Each row is followed by its class.
[ 216  -44    7  181  101  -54   41 -101   -1   81  173  -13  -19   46
  264  -73   44   61  -70   36  -96   54   54  215  115   -3    1  -90
 -189  190  -54   31 -100   99] | N
[  38  -64  -77  -43   45 -160   72  250   32   21  141 -133   36  141
  -83  -72  -40  -44 -185  142   92  -57   37   59  203  -19 -141 -127
 -281  105  -34   44   72   51] | R
[  33  -69  116   38  287 -288   74 -131 -136   59 -196  -15  104 -145
  478 -202  164   96  357  -37  -35  100   11   91  -23    9  201    6
 -226  137  -81  -78  -98  140] | M
[ 112    0   99  172  144 -183   67 -187  -13   40  117  -17  -52   65
  321  -53  130   47  -55   41   71   91  208  121   56   30   81  -76
 -268  287   29   63 -158  127] | S
[ -46 -236  126 -216  231 -209  169  140  -38   10  -55  -95  -91  -83
 -141   32  107  126  292  135   91  -55  -35  309   25 -178  -37  -95
 -509  214  165   -1   49   77] | N
[ 103 -257  -95   86  200  139  188  187  124  -78  229   -7 -214  131
   40  -38   -7  121 -443  308  164 -169 -168  523  235 -213 -324 -267
 -473  144  310  195 -117   43] | E
[ 278 -227 -146  127   26  536   57   80  146 -123   61  133 -166  118
  259 -184 -117   75 -553  185   -6 -126 -288  474  214 -128 -329 -281
   57   25  123  144 -132  -40] | R
[ 255  101  -65  202  -47  266 -127 -105   37 -187  108 -154  -63  243
  256 -319  -89 -131 -214  143  171  -25   73 -110  183   40 -172   -5
  -19  121    2  350  -87 -190] | M
[-234  -44 -127  -51  239 -532  155  179  -24  218  198  -26   79 -106
  -79  108   95   10  151   -4 -151   18   17  110   96   50  102    4
 -310  -55 -105 -199  -15  221] | R
[  84   34  -69  159 -109  387  -54  -49   -9  -31 -167  157   -1   44
  222 -244  -99   11 -247   26  118    8 -105    8   57   56  -86  -48
  295  -37   24  117  -62 -116] | L
[-104 -162 -192 -241 -135  248   -2  108  197   -8   39  143 -104   42
 -343   42 -139 -198 -236  -71 -158   37   -6   55   41   41 -196 -123
  441  -68 -100 -113   85 -100] | E
[ 123   56  -69  259   57   -3   79   19  -56   86  164   59   27  -56
  428  -25  -35   99   48  -13 -319   -3  -24  201  156   66  100   54
  -64  -13 -231  -82 -192  135] | X
[  76   76 -130  271   -9  204  -34  -91  -73  133 -197  177  147  -41
  398 -315  -33   68 -100    8   45   58 -212   64   20   99   41   -4
  230  -99  -68    1  -49  -14] | M
[ 194   15  -32  -11 -389  763 -161  -38  112 -233 -211  159 -170  174
  -22 -259 -248 -109 -411   18  216  -27  -36  -79   49   23 -278  -93
  607   29   67  249    7 -329] | A
[-237  -91 -271 -155 -101  -11  -21  133  -23  320  -81  271  183 -244
 -245   66  -78  -86    4 -160 -296   16 -258   19  -52  175   76   34
  398 -367 -258 -376  172  -14] | N
[-146 -104    8  -16   33   43  172  130   -1  144   61  170 -143  -85
   21  181  -48  132  -77   14  -84  -61   -4  254   71   -8   -3 -100
 -149   22   97 -114  -97  117] | Q
[ -91  -47  -37   89   81  -20  163  129  -20  136  105  135  -29 -116
  195  149  -41  156   20   18 -224  -41  -70  263  129   15   45  -29
 -129  -42  -52 -153  -77  175] | Z
[ -25  165 -101   37 -266 -100 -162  152 -105   86 -139  -80  233   71
 -114 -228 -138 -194   -2  -75   94   56   94 -497   86  249   74  117
  233  -97 -233   14  155 -119] | A
[ -52 -183  106 -321 -140  183  -88   82  -38  -29 -384   36   -2 -101
 -277  -65  -79    4  252  -68   66   10 -109  -56  -66  -34  -21    2
  190   30   34  -42  235 -159] | X
[ 267  -56  -73  142 -131  606 -116 -168   62 -133 -188  184  -59   48
  468 -320 -124  -45 -384    4  -24   -1 -151  108   68   80 -150 -108
  458  -15  -64  114 -127 -153] | J
[-107   20 -148  -86   -2 -228  -41   -2   22   47  102   30   36   -8
  -58  -28    9 -239   26 -106 -154   88  164 -146   59  187   59   53
  192  -32 -239 -123  -53  -30] | N
[ 134 -106  117  -91   53  121  -35 -101   -8 -148 -147  -72  -78    5
  105 -184   22  -10  225  -49    2    9   55   43   10  -37  -18  -26
   16  215  -30   89  -44 -114] | M
[ 240  -71 -166  142  -77  563  -62  -52   77  -52 -157  207    6   50
  368 -296 -142  -35 -391   63  -65   12 -255  214   98   23 -193 -144
  456 -107  -98   43  -45  -90] | X
[  42 -231   50 -156   92   94   60   71  -16  -16 -219   59  -20 -130
   20 -101   26   96  171    9  -44  -46 -210  299   -7 -118  -52  -79
  -14   79  -14  -87   56   -8] | S
[ -26 -159   21   27  -80  359   46  -88   18  169 -152  359  -31 -135
   -5   86  -37  179 -122  -73  -81   -9 -211  292  -77   24   24 -165
  309  -26  103 -173   51   34] | Z
[ 221 -120 -209  180 -122  695  -44  -35   94  -20 -162  329  -12  -16
  343 -243 -178   35 -410   31 -150  -33 -421  318   59   26 -199 -151
  542 -189  -63  -16  -44  -90] | Q
[ 142   -6  -32  179  -35  -92  -27  -28  -50   90   63  -12   63   50
   86  -79  -10   10   15   69   -6   85   45   -1   96   54   77   44
 -105  122  -83   15    3   55] | R
[  42  -48  -65    2 -209  488   36   66  147  -61   76  244 -235   40
  -49  104 -179   31 -195  -63 -195    6  -24  219   54  -18 -125 -110
  346    1   13  -16 -120  -85] | A
[-105   -3   81  -61 -139  -92   -6   24  -74  157  -86   31   -7  -67
 -279   93  -10   28   93   48  163   -3   71  -62  -53   74   91   26
 -154   61  139  -16  119  -23] | J
[  86  -19 -142  -37 -115  -27   18  344    0   31   60 -125   95  109
 -207 -120 -125  -98 -166  112   36  -75    2  -53  192   20 -127  -27
 -144    7 -156   49   95  -36] | L
[-252 -142 -164 -174  164 -360  138  234   79  140  271   -8 -102   21
 -355  151   46  -98  -86   59  -31   -8   94  146  121    3  -62  -90
 -275   25   20 -111  -29   97] | R
[ -22 -138   56  -16  -53  237   76  -61   60  132  -95  257  -84  -44
  -33   86  -22  119 -143  -26    7   60  -55  226  -57    2    0 -189
  160   81  134  -98   30   63] | A
[-140  -16   71   88  -25 -157   62  -79 -103  268 -138  188   88 -140
  -11   59   51  120  109  -28   60  102  -11   28 -103  110  206  -15
   -1   20   71 -163   79  122] | A
[  -4 -139  -36   83   95  -82  133   42   -8  197   59  141  -13  -88
    0   71   46  123  -34   92  -44    1 -117  318   16  -21   49  -90
 -185   44   82 -133  -34  161] | E
[ -17  137  -79  201  -57  -50  -22  -35 -105  148   14  109  126 -144
  340  -42  -55   33  171 -140 -287   40  -32  -44   46  189  192  144
  131 -132 -278 -154  -73   51] | S
[  76 -119  102 -104  116 -152   27   34  -43  -80  -69 -155  -19   10
   69 -140   65   17  229   60   58    4   27  103   93  -98  -21  -29
 -258  201   11   91   29  -13] | X
[ -19 -214  147  -96  316 -145  175  -50  -35   22 -150   40  -62 -141
  213  -80  145  141  230    1   -2   -1  -45  310  -64 -117   42 -142
 -251  177   93  -98  -92  138] | E
[-235  -90 -136 -289  -91  -69   38  167  139   31   30  108 -144   30
 -460   98  -66 -232 -148  -38   -7   89  164  -52    4   90  -92  -61
  181  -10  -27 -107   -4  -79] | L
[ -11   58 -127   59 -232  230  -63  116  -31   80   -2  129   52  -81
   38    9 -194   14   36  -88 -252  -14 -123  -39   75  117   23  118
  311 -171 -223 -118   42  -57] | L
[  -5 -216 -249  -58  187 -161  161  294  146   92  331  -31  -29    9
 -159   49  -19   -3 -124   74 -289  -60 -131  378  241  -68 -160 -123
 -210  -14 -151 -114  -28  134] | B
[   8  -95   98 -261 -222  391 -174 -115    5 -107 -426  114   -7  -68
 -119 -146  -94  -74  213 -152   15   56 -102 -123 -148   35  -32   -7
  526  -12  -39  -35  200 -270] | Z
[ 240  209 -146  305 -208  223 -247 -120 -128  -34 -140  -16  198   45
  422 -424 -141 -159  -45   14   13   50  -69 -314  143  244   32  195
  336 -134 -275  154  -10 -194] | Z
[ 188 -118 -103   15 -104  532  -35   39  130 -111 -144  113 -104   96
  147 -223 -139    2 -466  126   96  -15 -198  217   97  -60 -283 -165
  270  -25  102  143  -30 -121] | E
[ 120 -252  100  -93  171  148   87  -36   19  -52 -193   99  -73  -87
  285 -131   40  140   86  -40 -106   26 -131  342   39 -124  -50 -157
   45  150    1  -60  -53   64] | S
[  67  106   36  105 -240  266 -128 -299  -28   85 -244  258   36  -38
  208 -157  -54  -78  -74 -179   -4  175  105 -190 -137  224  157   -7
  535   31  -95  -68  -53 -100] | X
[ 192   95   79   89 -236   60 -220 -254  -66  -70  -45  -64   30  101
  164 -163  -49 -176  -10  -83   69  105  243 -329   48  182   79   73
  193  144 -102  134   43 -168] | R
[  34  315    7  154 -219 -321 -171    8 -183  -35  142 -269  102   50
   82  -52  -74 -177  309  -20  -16   22  317 -508  130  223  178  353
 -162    8 -250  130  -25 -111] | J
[ 189 -115  -62  138  106  284   90   22   95 -126  121   10 -164  141
  202 -176  -39   39 -346  214  141  -79  -91  297  149  -94 -249 -180
 -180  149  150  206 -153   -9] | B
[ -85 -165  118 -188   20  159   22  -10  -47   66 -333  105    0 -184
  -83  -63   18  114  268 -109   -1  -12 -158  146  -99  -37   22  -88
  123   28   49 -113  146  -55] | B
[ 140    1  -64  167  -13  243  -10  -50   13  -58   17   31  -79  112
  241 -221  -49    0 -260  104  146  -39  -53  107  106  -10 -144  -86
  -26   58   99  206 -114  -94] | Q
[  14  -61   92   54   67 -253  111   -1  -10   91  113  -76  -93   69
  -16   25   95   70  -66  107  196   42  197  108   84  -41   34  -80
 -458  283  169  104  -47  110] | S
[ 139 -249 -109  -20  322 -351  277  482  102   12  468 -248 -120  188
 -170   71   31   89 -227  395   40 -161  -27  520  361 -248 -275 -201
 -899  257   70   94  -70  236] | S
[ 305 -215 -151   80  220  -33  181  346  123  -63  307 -189  -39  242
  155 -161  -22   61 -397  251  -32  -92  -46  430  386 -203 -300 -270
 -481  237  -55  149  -90  177] | R
[ 154  104  -65   29 -199   25 -165  121  -25 -165  127 -292  -63  247
 -223 -186 -118 -208 -106  242  331  -95  121 -256  169   15 -164  131
 -299   87   72  373   48 -272] | X
[ -77    4 -131  189  -29   54   87  104 -102  298  -75  274  174 -246
  300   46  -76  199   80 -100 -364    9 -272  215   44  117  179   52
  176 -243 -235 -313   -5  169] | M
[  84   14   66  113  -53 -124   -4  -94  -23   39  107  -51  -45   88
    0  -14   31    0   33   37   96   60  175  -15   55   37   68   -3
 -203  233   66   96  -20   -2] | M
[ -14  -12   95 -133 -143 -166  -17   58   20  -12  145 -138 -178  179
 -432  117   -3  -85  -34  150  326   29  311 -138   19  -32  -23   16
 -349  285  225  164   30  -83] | M
[ -34   74  -21  149   66 -206   91   80 -113  152  145    2   66 -124
  267   70  -12  110  195   12 -194  -37    4   75  103   77  165  117
 -241  -46 -136 -108  -95  164] | A
[ -39   42 -158  -50    7 -299  -47   95   56  -20  295 -156   -3  123
 -117  -35  -10 -244  -29   -4  -82   55  227 -146  208  108  -63   34
  -29   41 -214   33  -11  -33] | B
[  41  180  -51  149 -254  115 -126   -3  -76   -7  109  -15   -7   24
   69    9 -141  -83  114 -113 -188    3  134 -224  114  172   82  179
  229  -63 -193   31  -37 -114] | Q
[ 105  -15   97 -130 -115  -48 -135   -2  -72 -129 -166 -182   24   34
  -52 -199  -36 -110  308  -13   97   64  113 -229   36    0    8  114
   16  159 -104  119  121 -170] | A
[  40  -75  151 -333 -223  124 -149   66   14 -228 -200 -208 -122  134
 -390  -96  -84 -137  158   33  277    0  165 -220   28  -85 -156   11
    9  214  115  230  205 -310] | M
[-207  122  -66 -138 -361  -45 -162  175 -147  159 -313   45  247  -67
 -369 -104 -162 -191   77 -102  149    6   -4 -516  -44  277   89  114
  333 -213 -148 -115  331 -186] | N
[ 114 -115 -181   64  -39  344   60  154   61  121 -173  294  129  -61
  221 -186 -136   15 -306  -50 -234   20 -257  230   86  112  -70 -193
  459 -140 -241 -214  -12   82] | A
[ 224   34 -193  -96 -469  434 -252  210   86 -126  -81  -34   43  222
 -301 -246 -304 -262 -333  -49    3    0   -8 -306  172  118 -232  -25
  572  -98 -206  118  173 -323] | R
[ 159 -215 -106  168  270  128  199  134   93  -24  131   81 -138   96
  343 -156   14  146 -433  247   78  -62 -190  518  225 -161 -244 -252
 -325  127  145  118 -218  150] | L
[-353 -138 -202 -198   35 -136  142  210  108  234   33  231  -47  -75
 -443  175   -9  -55  -90  -41  -84   60  -60  150  -27   47  -23  -97
  137 -128   14 -250   46   80] | Q
[-275 -201  -77 -316   96 -206  156  223  127   69  134   57 -174   -4
 -455  243   32 -102 -127   45   20  -26  121  206   86   -4 -116 -167
 -183   56  127 -103    0   49] | S
[ 198  -72 -165  261  242 -162  198  270  -22  108  397  -73   -6  -17
  317   38   -1  189  -39  165 -333 -105 -105  465  334 -105  -28   -2
 -515   40 -172  -28 -233  259] | N
[ -11 -176  115 -183    2  331   -2 -119    6   19 -439  200  -26 -145
   97 -159  -12   88  116 -137  -13   79 -143  136 -153  -18   -1 -136
  332   51   17 -107   70  -57] | R
[-206 -143 -168 -103  225 -227  163  114   98  160  146  126   -4  -78
  -31   75   69   -9 -115  -34 -186   15  -73  274   64   25  -34 -118
  -24  -58 -105 -219  -70  157] | S
[ 255  -45 -121  165  -18  339  -64   -4   84 -170   89  -47  -75  209
  255 -280 -102  -57 -349  149   86  -11  -80  104  207  -23 -256  -88
   33   92    8  270  -86 -120] | L
[ 352  -44 -231  -15 -271  254 -142  306   99 -147  113 -151   63  275
 -164 -214 -237 -208 -354   93  -71   -9  -28  -95  293    6 -292  -48
  217   -2 -247  143  115 -166] | N
[ 156 -117 -134  -34    6   30   51  299  117  -82  251 -183  -65  247
 -169  -84  -86 -107 -374  189   84  -97   81  130  290  -83 -296 -193
 -248  161   -7  161   18  -22] | E
[  56  -25   82  -22   85 -109  -61 -110 -106  -42 -231  -41  127  -81
  205 -190   59  -43  376  -47    1   87  -28  -96  -59   20  110   72
   48   51 -128  -35   83  -29] | A
